Below is a small trained network, with its code and all its weights. Each question gives an input and a class and asks what happens when units are switched off, that is, made to give their printed mean instead of their output.

import numpy as np


def w(rows, s, z=0):
    codes = np.array(rows[::2]) - 128.0
    scale = np.full(codes.shape[1], s)
    scale[-1] = z or s
    return codes * scale


def norm(h):
    return h / np.sqrt((h * h).mean(-1, keepdims=True) + 1e-5)


def f(y):
    return y / 2 * (1 + np.tanh(0.7978845608 * (y + 0.044715 * y**3)))


def log_softmax(a):
    a = a - a.max(-1, keepdims=True)
    return a - np.log(np.exp(a).sum(-1, keepdims=True))


def net(x, mask):
    res = np.array(x, float).reshape(1, 3) / 4 @ E
    u = 0
    for l in range(3):
        y = f(norm(res) @ A[l][:, :-1].T + A[l][:, -1])
        res = res + np.where(mask[u : u + 6], y, B[l][:, -1]) @ B[l][:, :-1]
        u += 6
    return log_softmax(norm(res)[-1] @ U[:, :-1].T + U[:, -1])


A, B = {}, {}
E = w([
[77,3,159,64,144,137,79,102],'x0',
[141,138,172,193,214,103,242,85],'x1',
[164,150,106,128,245,210,101,66],'x2',
],0.0054)
A[0] = w([
[136,224,126,153,52,60,161,152,218],'L0N1',
[152,234,109,143,168,191,104,137,45],'L0N2',
[147,68,124,128,216,160,69,103,5],'L0N3',
[111,32,177,122,82,114,159,133,89],'L0N4',
[122,42,182,169,171,97,255,138,93],'L0N5',
[111,147,175,134,181,126,246,109,135],'L0N6',
],0.0093,0.0027)
B[0] = w([
[131,124,155,112,132,229,133,146,254],'L0N1',
[163,135,111,105,123,49,78,45,207],'L0N2',
[123,169,157,146,100,206,146,168,181],'L0N3',
[128,92,79,154,147,70,97,141,186],'L0N4',
[100,177,125,55,114,93,152,8,219],'L0N5',
[129,66,143,174,166,101,183,186,215],'L0N6',
],0.011,0.0088)
A[1] = w([
[107,98,167,133,174,173,221,117,5],'L1N1',
[152,115,112,170,205,24,186,140,114],'L1N2',
[176,141,127,118,56,96,192,177,97],'L1N3',
[147,217,110,117,99,51,77,80,79],'L1N4',
[150,89,71,211,117,73,97,200,107],'L1N5',
[67,88,104,133,110,11,131,169,124],'L1N6',
],0.011,0.0028)
B[1] = w([
[10,113,104,161,148,31,197,187,235],'L1N1',
[255,109,148,167,75,252,77,130,254],'L1N2',
[92,151,124,113,238,132,89,89,133],'L1N3',
[140,147,131,129,105,72,182,139,225],'L1N4',
[110,35,139,149,139,136,148,214,158],'L1N5',
[167,82,128,151,99,73,127,158,215],'L1N6',
],0.0095,0.0066)
A[2] = w([
[42,153,126,89,148,167,161,34,179],'L2N1',
[154,101,134,121,122,62,193,89,61],'L2N2',
[57,147,141,136,247,116,171,156,114],'L2N3',
[99,151,133,79,127,246,64,157,19],'L2N4',
[140,132,121,73,93,31,84,21,3],'L2N5',
[173,194,82,60,124,33,125,99,40],'L2N6',
],0.011,0.0016)
B[2] = w([
[145,114,146,147,132,117,224,210,175],'L2N1',
[121,169,95,113,137,159,5,131,234],'L2N2',
[157,168,145,3,80,139,155,154,207],'L2N3',
[1,192,125,217,154,165,33,96,254],'L2N4',
[88,200,77,76,140,53,125,18,236],'L2N5',
[104,64,105,98,142,33,156,78,222],'L2N6',
],0.012,0.0072)
U = w([
[57,168,147,182,135,198,75,147,214],'0',
[134,136,96,98,129,48,113,56,195],'1',
[122,161,168,78,128,151,229,186,190],'2',
[251,119,157,195,151,184,139,103,29],'3',
[142,17,125,147,105,99,87,207,1],'4',
],0.012,0.0017)

Each question gives the input, the list of numbers given to net, and the class t.
The units are the neurons (one row each of A and B). Each row of codes is followed by its name. A weight is (code - 128) times the scale printed after its matrix; where a second scale follows, it is the last column's (A, B and U).
mask holds one flag per neuron, layer by layer. A switched-off neuron (its flag False) gives its mean, the last column of its row in B, instead of its output. The means were averaged over made-up inputs and are rounded, as every weight is.
A unit's drop is (log p(t) with every unit on - log p(t) with that unit switched off) / (log p(t) with every unit on - log p(t) with every unit switched off).
The circuit of an input: a set's keep is (log p(t) with only the set's units on - log p(t) with every unit switched off) / (log p(t) with every unit on - log p(t) with every unit switched off). Starting from the 12 units with the biggest drops (on a tie, the unit counted first), units are removed one at a time, each time the one whose removal leaves the highest keep (on an exact tie, the one counted first), for as long as the keep stays at least 0.8.
circuit, biggest first: the units of the circuit, biggest drop first
top k neurons: the k neurons with the biggest drops, biggest first
k most important neurons of layer l: the k neurons of layer l with the biggest drops, biggest first
drop of u: that unit's drop, to one decimal
input [-7,2,1], class 3: circuit, biggest first => L0N6; L1N2
input [-8,5,6], class 3: circuit, biggest first => L1N2; L0N6
input [-6,-4,-3], class 0: circuit, biggest first => L0N1
input [0,5,5], class 3: top 2 neurons => L1N2; L0N1
input [-3,7,6], class 3: circuit, biggest first => L1N2; L0N6
input [6,-8,-2], class 4: top 2 neurons => L0N5; L0N1
input [0,-6,0], class 0: top 2 neurons => L0N5; L0N2
input [-5,1,-8], class 2: top 2 neurons => L1N2; L1N1
input [-6,2,5], class 3: top 3 neurons => L1N2; L0N5; L0N6
input [8,0,-1], class 4: top 2 neurons => L0N4; L0N1
input [-6,0,-6], class 0: top 4 neurons => L0N1; L0N6; L2N4; L0N5
input [6,-5,-1], class 4: top 2 neurons => L0N5; L0N1
input [-1,-3,-6], class 0: top 2 neurons => L0N1; L0N6
input [-2,-8,-1], class 0: top 2 neurons => L0N2; L0N5
input [-3,-4,0], class 0: top 2 neurons => L0N1; L0N5
input [-5,6,-1], class 2: top neuron => L0N1
input [7,-3,-7], class 4: top 2 neurons => L0N5; L1N5
input [-6,1,4], class 3: 2 most important neurons of layer 0 => L0N5; L0N6
input [-7,1,7], class 3: 2 most important neurons of layer 0 => L0N5; L0N6
input [2,-4,5], class 0: most important neuron of layer 0 => L0N3
input [-2,1,-8], class 2: 2 most important neurons of layer 0 => L0N1; L0N2
input [2,-7,7], class 0: 2 most important neurons of layer 0 => L0N3; L0N5
input [-8,6,-1], class 2: 2 most important neurons of layer 0 => L0N1; L0N4
input [-2,5,7], class 3: drop of L2N6 => 0.0
input [5,-3,-1], class 4: drop of L0N5 => 1.3
input [2,-5,-5], class 4: drop of L0N5 => 1.4
